Below is a small trained network, with its code and all its weights. Each question gives an input and a target symbol and asks what happens when units are switched off, that is, made to give their printed mean instead of their output.

import numpy as np


def w(rows, s, z=0):
    codes = np.array(rows[::2]) - 128.0
    scale = np.full(codes.shape[1], s)
    scale[-1] = z or s
    return codes * scale


def norm(h):
    return h / np.sqrt((h * h).mean(-1, keepdims=True) + 1e-5)


def f(y):
    return y / 2 * (1 + np.tanh(0.7978845608 * (y + 0.044715 * y**3)))


def softmax(a):
    e = np.exp(a - a.max(-1, keepdims=True))
    return e / e.sum(-1, keepdims=True)


def log_softmax(a):
    a = a - a.max(-1, keepdims=True)
    return a - np.log(np.exp(a).sum(-1, keepdims=True))


def net(x, mask):
    ids = ['βγλτφψ'.index(c) for c in x.split()]
    T = len(ids)
    res = E[ids] + P[:T]
    r = norm(res)
    for j in range(2):
        rows = slice(3 * j, 3 * j + 3)
        q, k, v = (r @ M[0][rows].T for M in (Q, K, V))
        z = softmax(np.where(np.tri(T) > 0, q @ k.T / 3**0.5, -1e9)) @ v
        o = O[0][rows]
        res = res + np.where(mask[j], z, o[:, -1]) @ o[:, :-1]
    y = f(norm(res) @ A[0][:, :-1].T + A[0][:, -1])
    res = res + np.where(mask[2:14], y, B[0][:, -1]) @ B[0][:, :-1]
    return log_softmax(norm(res)[-1] @ U[:, :-1].T + U[:, -1])


Q, K, V, O, A, B = {}, {}, {}, {}, {}, {}
E = w([
[139,158,98,67,251],'β',
[105,63,199,254,127],'γ',
[192,86,10,89,100],'λ',
[66,156,18,216,148],'τ',
[98,130,193,163,241],'φ',
[163,39,102,220,50],'ψ',
],0.0031)
P = w([
[119,109,135,108,123],'0',
[151,72,129,122,161],'1',
[129,130,135,118,120],'2',
[78,103,117,104,125],'3',
[146,115,106,151,154],'4',
[92,113,162,80,91],'5',
[110,158,124,128,113],'6',
[163,117,127,138,147],'7',
[137,119,117,145,155],'8',
[121,189,150,127,97],'9',
[171,174,90,186,158],'10',
[149,119,111,156,151],'11',
[121,250,171,174,97],'12',
],0.011)
Q[0] = w([
[182,49,164,108,170],'head 1',
[164,83,142,83,127],'head 1',
[204,119,107,170,166],'head 1',
[56,84,151,76,81],'head 2',
[68,161,99,152,118],'head 2',
[202,4,244,34,132],'head 2',
],0.022)
K[0] = w([
[80,83,152,79,107],'head 1',
[88,89,126,124,136],'head 1',
[101,161,171,95,74],'head 1',
[128,52,106,122,169],'head 2',
[169,104,124,149,161],'head 2',
[5,69,128,56,96],'head 2',
],0.03)
V[0] = w([
[147,176,76,108,100],'head 1',
[73,46,64,136,145],'head 1',
[166,85,126,69,166],'head 1',
[43,188,167,142,217],'head 2',
[134,194,44,78,79],'head 2',
[96,108,158,254,19],'head 2',
],0.015)
O[0] = w([
[103,77,140,132,183,29],'head 1',
[167,131,251,105,100,254],'head 1',
[79,157,152,233,68,212],'head 1',
[223,221,108,166,122,222],'head 2',
[108,89,254,177,122,5],'head 2',
[107,153,159,36,14,52],'head 2',
],0.0095,0.006)
A[0] = w([
[112,78,115,128,137,119],'neuron 1',
[69,72,180,171,131,1],'neuron 2',
[49,48,144,103,94,135],'neuron 3',
[110,93,152,207,130,112],'neuron 4',
[90,77,122,133,164,112],'neuron 5',
[116,109,89,172,88,178],'neuron 6',
[122,155,156,157,96,124],'neuron 7',
[124,171,92,128,111,105],'neuron 8',
[110,107,195,126,101,142],'neuron 9',
[188,118,115,148,120,134],'neuron 10',
[97,49,1,82,194,105],'neuron 11',
[102,143,109,88,63,113],'neuron 12',
],0.019,0.0095)
B[0] = w([
[158,149,115,113,122,143],'neuron 1',
[178,34,62,86,66,202],'neuron 2',
[107,166,26,159,176,254],'neuron 3',
[135,79,157,168,118,220],'neuron 4',
[153,150,105,91,115,173],'neuron 5',
[155,153,145,107,165,203],'neuron 6',
[132,119,96,111,153,185],'neuron 7',
[160,140,107,135,102,219],'neuron 8',
[135,140,140,87,168,245],'neuron 9',
[89,133,94,134,133,230],'neuron 10',
[152,138,3,195,182,193],'neuron 11',
[87,94,172,156,95,192],'neuron 12',
],0.036,0.0067)
U = w([
[133,106,174,198,149,133],'β',
[107,120,149,114,27,251],'γ',
[166,33,82,69,109,105],'λ',
[143,142,179,37,183,147],'τ',
[183,225,94,112,95,105],'φ',
[10,142,105,99,141,49],'ψ',
],0.014,0.0029)

Each question gives the input, a string of symbols that net reads in full, and the target symbol t.
The units are the heads (3 rows each of Q, K, V and O) and the neurons (one row each of A and B). Each row of codes is followed by its name. A weight is (code - 128) times the scale printed after its matrix; where a second scale follows, it is the last column's (O, A, B and U).
mask holds one flag per unit, heads first, then neurons. A switched-off unit (its flag False) gives its mean, the last column of its rows in O or B, instead of its output. The means were averaged over made-up inputs and are rounded, as every weight is.
A unit's drop is (log p(t) with every unit on - log p(t) with that unit switched off) / (log p(t) with every unit on - log p(t) with every unit switched off).
The circuit of an input: a set's keep is (log p(t) with only the set's units on - log p(t) with every unit switched off) / (log p(t) with every unit on - log p(t) with every unit switched off). Starting from the 12 units with the biggest drops (on a tie, the unit counted first), units are removed one at a time, each time the one whose removal leaves the highest keep (on an exact tie, the one counted first), for as long as the keep stays at least 0.8.
units of the circuit, in order: the units of the circuit, biggest drop first
most important unit: the unit with the biggest drop
top k neurons: the k neurons with the biggest drops, biggest first
which heads matter: for each layer, one digit per head in row order, 1 if its drop is at least 0.15 and else 0, layers parted by /
input λ λ λ φ ψ τ φ τ, target τ: most important unit : head 2
input λ λ λ φ λ λ ψ, target λ: which heads matter : 01
input λ τ τ γ φ, target τ: which heads matter : 00
input φ λ φ λ λ φ λ ψ β φ γ φ τ, target γ: units of the circuit, in order : head 2; neuron 12
input φ λ φ φ γ γ β ψ φ τ, target ψ: which heads matter : 01
input φ φ φ φ λ β ψ, target λ: which heads matter : 01
input γ ψ φ φ, target ψ: which heads matter : 11
input φ φ β γ ψ β τ λ λ γ, target λ: units of the circuit, in order : head 2; neuron 2
input φ τ λ φ φ φ λ φ λ β γ γ, target β: units of the circuit, in order : head 2; neuron 4
input λ φ β γ ψ λ λ ψ γ φ, target ψ: units of the circuit, in order : head 2; neuron 3; neuron 12
input β ψ φ λ λ ψ φ γ, target ψ: units of the circuit, in order : neuron 3; head 2; neuron 12
input φ τ φ τ, target τ: which heads matter : 10
input γ β φ γ, target β: which heads matter : 11
input φ ψ φ γ λ β φ, target λ: which heads matter : 01
input ψ φ λ, target ψ: most important unit : head 2
input λ λ ψ φ τ, target ψ: which heads matter : 11
input λ γ φ τ, target γ: top 2 neurons : neuron 12; neuron 3
input λ λ β τ λ γ, target τ: which heads matter : 00
input φ β φ β λ φ, target β: which heads matter : 01
input β β φ β, target β: most important unit : head 1
input β β φ λ φ φ φ ψ φ ψ, target ψ: top 2 neurons : neuron 3; neuron 12
